Below are the code and all the weights of a small trained network. Each question names an input and a class and asks about switching units off, where a switched-off unit gives its printed mean instead of its output.

import numpy as np


def w(rows, s, z=0):
    codes = np.array(rows[::2]) - 128.0
    scale = np.full(codes.shape[1], s)
    scale[-1] = z or s
    return codes * scale


def f(y):
    return y / 2 * (1 + np.tanh(0.7978845608 * (y + 0.044715 * y**3)))


def log_softmax(a):
    a = a - a.max(-1, keepdims=True)
    return a - np.log(np.exp(a).sum(-1, keepdims=True))


def net(x, mask):
    res = np.array(x, float).reshape(1, 7) / 4 @ E
    y = f(res @ A[0][:, :-1].T + A[0][:, -1])
    res = res + np.where(mask, y, B[0][:, -1]) @ B[0][:, :-1]
    return log_softmax(res[-1] @ U[:, :-1].T + U[:, -1])


A, B = {}, {}
E = w([
[73,120,77,157,67,132,181,73,238,182,155,139],'x0',
[156,199,214,98,141,185,98,18,166,202,148,80],'x1',
[196,173,93,205,70,153,223,179,135,202,134,40],'x2',
[103,151,207,73,89,69,170,126,130,133,205,160],'x3',
[90,190,74,87,192,172,7,153,136,204,164,123],'x4',
[51,151,111,76,180,191,181,255,163,93,144,150],'x5',
[125,177,134,197,231,165,91,60,66,74,50,92],'x6',
],0.0049)
A[0] = w([
[182,158,211,107,117,79,95,64,94,159,154,105,112],'N0',
[92,121,204,108,97,130,242,147,177,80,146,154,128],'N1',
[175,150,215,110,104,83,109,67,114,157,154,108,180],'N2',
[169,156,129,176,94,146,154,103,155,170,129,52,147],'N3',
[100,103,122,102,171,116,106,159,89,81,113,170,74],'N4',
[59,153,99,142,169,173,95,62,190,140,108,134,138],'N5',
[160,131,117,221,190,141,136,125,39,58,14,77,168],'N6',
[145,132,109,204,176,133,130,137,46,74,47,97,164],'N7',
[154,2,74,208,41,43,163,109,148,113,92,160,241],'N8',
[129,121,127,122,132,138,126,130,134,126,123,128,160],'N9',
[136,63,99,168,77,88,155,124,142,112,111,152,168],'N10',
[172,153,131,176,94,144,153,101,152,167,126,57,144],'N11',
[136,48,94,176,55,56,166,118,141,105,114,164,159],'N12',
[124,129,162,123,109,111,154,121,138,120,139,135,107],'N13',
[129,124,112,163,163,130,124,142,77,90,83,123,133],'N14',
[155,128,119,202,172,142,137,124,65,75,42,86,157],'N15',
[116,139,62,128,83,124,186,241,150,161,187,119,150],'N16',
[200,140,123,188,91,175,166,111,161,169,98,33,175],'N17',
[47,156,89,150,166,184,96,57,207,144,106,134,158],'N18',
[128,130,128,130,127,126,128,127,127,129,129,128,121],'N19',
[133,148,166,123,160,135,85,58,115,129,110,123,4],'N20',
[186,184,125,200,74,159,177,96,175,203,140,2,175],'N21',
[115,134,75,130,97,127,172,214,147,151,174,122,153],'N22',
],0.0066,0.002)
B[0] = w([
[110,136,172,141,100,73,178,106,80,90,151,157,203],'N0',
[94,121,199,106,97,60,204,102,64,55,167,200,194],'N1',
[121,141,174,150,110,76,170,112,71,94,144,147,208],'N2',
[150,140,108,161,147,146,87,138,123,151,108,84,192],'N3',
[156,138,122,160,159,143,106,148,105,140,106,99,173],'N4',
[91,124,107,74,136,158,137,161,173,144,150,158,190],'N5',
[162,172,125,207,194,145,108,190,43,152,98,93,253],'N6',
[157,160,143,191,174,132,118,166,43,127,106,107,221],'N7',
[137,2,186,75,76,101,136,65,123,46,124,151,236],'N8',
[128,126,128,125,135,133,127,135,127,125,126,132,135],'N9',
[130,71,156,97,97,114,133,93,135,89,129,140,172],'N10',
[150,137,111,159,144,142,89,135,121,148,109,87,189],'N11',
[131,70,154,90,72,103,135,68,145,85,133,142,197],'N12',
[125,133,146,136,113,101,148,114,104,117,137,136,134],'N13',
[145,147,143,167,155,126,125,147,72,124,117,117,170],'N14',
[151,154,128,173,176,140,113,171,75,138,108,104,216],'N15',
[53,169,116,115,132,120,173,148,164,157,194,169,211],'N16',
[168,103,91,145,158,178,57,147,126,144,84,75,216],'N17',
[86,123,98,62,143,171,134,174,179,150,153,161,203],'N18',
[128,129,128,129,126,127,128,126,129,129,129,127,127],'N19',
[83,145,132,116,115,108,170,136,148,134,165,164,164],'N20',
[163,150,89,178,164,167,63,151,124,167,92,57,253],'N21',
[69,163,119,118,131,122,163,145,156,151,183,160,187],'N22',
],0.0083,0.0055)
U = w([
[214,123,107,180,181,172,46,161,92,133,29,63,197],'0',
[75,160,38,74,147,178,109,168,254,199,157,131,104],'1',
[94,229,143,203,146,82,196,149,88,144,164,156,110],'2',
[179,99,149,169,54,78,116,58,114,111,105,86,2],'3',
[86,62,188,7,47,81,201,77,145,54,166,229,184],'4',
],0.0064,0.0039)

Each question gives the input, the list of numbers given to net, and the class t.
The units are the neurons (one row each of A and B). Each row of codes is followed by its name. A weight is (code - 128) times the scale printed after its matrix; where a second scale follows, it is the last column's (A, B and U).
mask holds one flag per neuron, in row order. A switched-off neuron (its flag False) gives its mean, the last column of its row in B, instead of its output. The means were averaged over made-up inputs and are rounded, as every weight is.
A unit's drop is (log p(t) with every unit on - log p(t) with that unit switched off) / (log p(t) with every unit on - log p(t) with every unit switched off).
The circuit of an input: a set's keep is (log p(t) with only the set's units on - log p(t) with every unit switched off) / (log p(t) with every unit on - log p(t) with every unit switched off). Starting from the 12 units with the biggest drops (on a tie, the unit counted first), units are removed one at a time, each time the one whose removal leaves the highest keep (on an exact tie, the one counted first), for as long as the keep stays at least 0.8.
units of the circuit, in order: the units of the circuit, biggest drop first
unit that matters most: the unit with the biggest drop
top k neurons: the k neurons with the biggest drops, biggest first
drop of u: that unit's drop, to one decimal
input [-6,-7,4,0,7,-3,-8], class 1: unit that matters most : N1
input [-2,-4,-1,-2,-4,1,-1], class 4: units of the circuit, in order : (N21 N8)
input [6,3,-7,0,-1,-1,7], class 1: units of the circuit, in order : (N18 N5)
input [-1,0,-3,0,8,-7,1], class 4: top 2 neurons : (N21 N6)
input [-8,3,-2,8,6,5,-3], class 4: units of the circuit, in order : (N6 N21)
input [4,3,6,-1,8,6,8], class 1: top 2 neurons : (N18 N5)
input [-1,5,-8,-3,-8,1,2], class 2: top 4 neurons : (N8 N6 N12 N17)
input [0,1,8,8,0,-6,2], class 0: top 2 neurons : (N21 N17)
input [-5,8,-4,-4,3,-5,-7], class 4: units of the circuit, in order : (N6 N0)
input [3,-8,4,-6,-2,6,2], class 2: top 2 neurons : (N16 N22)
input [-3,-8,-4,-3,8,-1,-7], class 1: drop of N2 : 0.2
input [4,-4,4,4,-5,-1,3], class 4: drop of N8 : 0.2
input [-3,-6,0,8,7,6,1], class 1: drop of N2 : 0.3
input [3,-2,4,-6,4,-3,-7], class 1: unit that matters most : N16
input [7,4,-8,-6,-5,3,1], class 4: drop of N21 : 0.2
